Here is a tiny trained network, its code and every weight. The questions are about switching its units off for an input and a class, where a switched-off unit gives its printed mean instead of its output.

import numpy as np


def w(rows, s, z=0):
    codes = np.array(rows[::2]) - 128.0
    scale = np.full(codes.shape[1], s)
    scale[-1] = z or s
    return codes * scale


def f(y):
    return y / 2 * (1 + np.tanh(0.7978845608 * (y + 0.044715 * y**3)))


def log_softmax(a):
    a = a - a.max(-1, keepdims=True)
    return a - np.log(np.exp(a).sum(-1, keepdims=True))


def net(x, mask):
    res = np.array(x, float).reshape(1, 3) / 4 @ E
    y = f(res @ A[0][:, :-1].T + A[0][:, -1])
    res = res + np.where(mask, y, B[0][:, -1]) @ B[0][:, :-1]
    return log_softmax(res[-1] @ U[:, :-1].T + U[:, -1])


A, B = {}, {}
E = w([
[1,60,151],'x0',
[56,197,204],'x1',
[118,151,16],'x2',
],0.008)
A[0] = w([
[84,134,180,158],'N1',
[52,226,89,134],'N2',
[203,254,234,151],'N3',
[136,138,146,99],'N4',
[237,203,107,216],'N5',
[56,214,120,74],'N6',
[208,209,77,68],'N7',
[35,67,156,190],'N8',
[169,137,57,63],'N9',
[66,40,60,106],'N10',
[93,111,115,144],'N11',
[64,38,49,113],'N12',
[54,84,191,1],'N13',
[164,16,228,144],'N14',
[88,158,126,118],'N15',
[44,84,140,162],'N16',
[73,87,128,72],'N17',
[204,24,128,142],'N18',
[118,114,85,83],'N19',
],0.014,0.0069)
B[0] = w([
[142,150,102,183],'N1',
[34,106,181,180],'N2',
[237,205,95,226],'N3',
[125,141,101,125],'N4',
[6,167,196,248],'N5',
[67,70,139,162],'N6',
[102,14,102,196],'N7',
[149,74,90,230],'N8',
[169,85,104,168],'N9',
[185,156,80,188],'N10',
[145,122,123,149],'N11',
[236,126,108,195],'N12',
[41,233,219,175],'N13',
[10,83,152,204],'N14',
[92,126,139,143],'N15',
[133,83,99,205],'N16',
[109,145,168,154],'N17',
[28,108,150,195],'N18',
[147,119,113,135],'N19',
],0.018,0.012)
U = w([
[65,109,228,250],'0',
[90,2,152,136],'1',
[246,195,133,26],'2',
],0.0096,0.002)

Each question gives the input, the list of numbers given to net, and the class t.
The units are the neurons (one row each of A and B). Each row of codes is followed by its name. A weight is (code - 128) times the scale printed after its matrix; where a second scale follows, it is the last column's (A, B and U).
mask holds one flag per neuron, in row order. A switched-off neuron (its flag False) gives its mean, the last column of its row in B, instead of its output. The means were averaged over made-up inputs and are rounded, as every weight is.
A unit's drop is (log p(t) with every unit on - log p(t) with that unit switched off) / (log p(t) with every unit on - log p(t) with every unit switched off).
The circuit of an input: a set's keep is (log p(t) with only the set's units on - log p(t) with every unit switched off) / (log p(t) with every unit on - log p(t) with every unit switched off). Starting from the 12 units with the biggest drops (on a tie, the unit counted first), units are removed one at a time, each time the one whose removal leaves the highest keep (on an exact tie, the one counted first), for as long as the keep stays at least 0.8.
circuit, biggest first: the units of the circuit, biggest drop first
k most important neurons: the k neurons with the biggest drops, biggest first
drop of u: that unit's drop, to one decimal
input [0,-7,-4], class 0: 4 most important neurons	N7, N8, N16, N18
input [2,8,3], class 1: circuit, biggest first	N5
input [-2,2,0], class 2: 2 most important neurons	N14, N18
input [6,6,2], class 1: 4 most important neurons	N8, N5, N16, N6
input [6,-5,1], class 2: circuit, biggest first	N12, N10
input [3,8,5], class 1: 4 most important neurons	N5, N8, N6, N16
input [-7,1,-2], class 2: 3 most important neurons	N3, N14, N2
input [4,4,3], class 1: 2 most important neurons	N5, N8
input [1,7,6], class 1: 2 most important neurons	N5, N13
input [-7,4,-1], class 2: 2 most important neurons	N3, N14
input [-1,-6,-8], class 0: 2 most important neurons	N7, N8
input [-7,-8,-2], class 0: 4 most important neurons	N5, N8, N16, N18
input [-7,-5,-3], class 0: drop of N5	3.4
input [-4,6,-1], class 2: circuit, biggest first	N3
input [-1,-8,-3], class 0: drop of N8	0.5
input [2,0,7], class 2: drop of N12	0.2
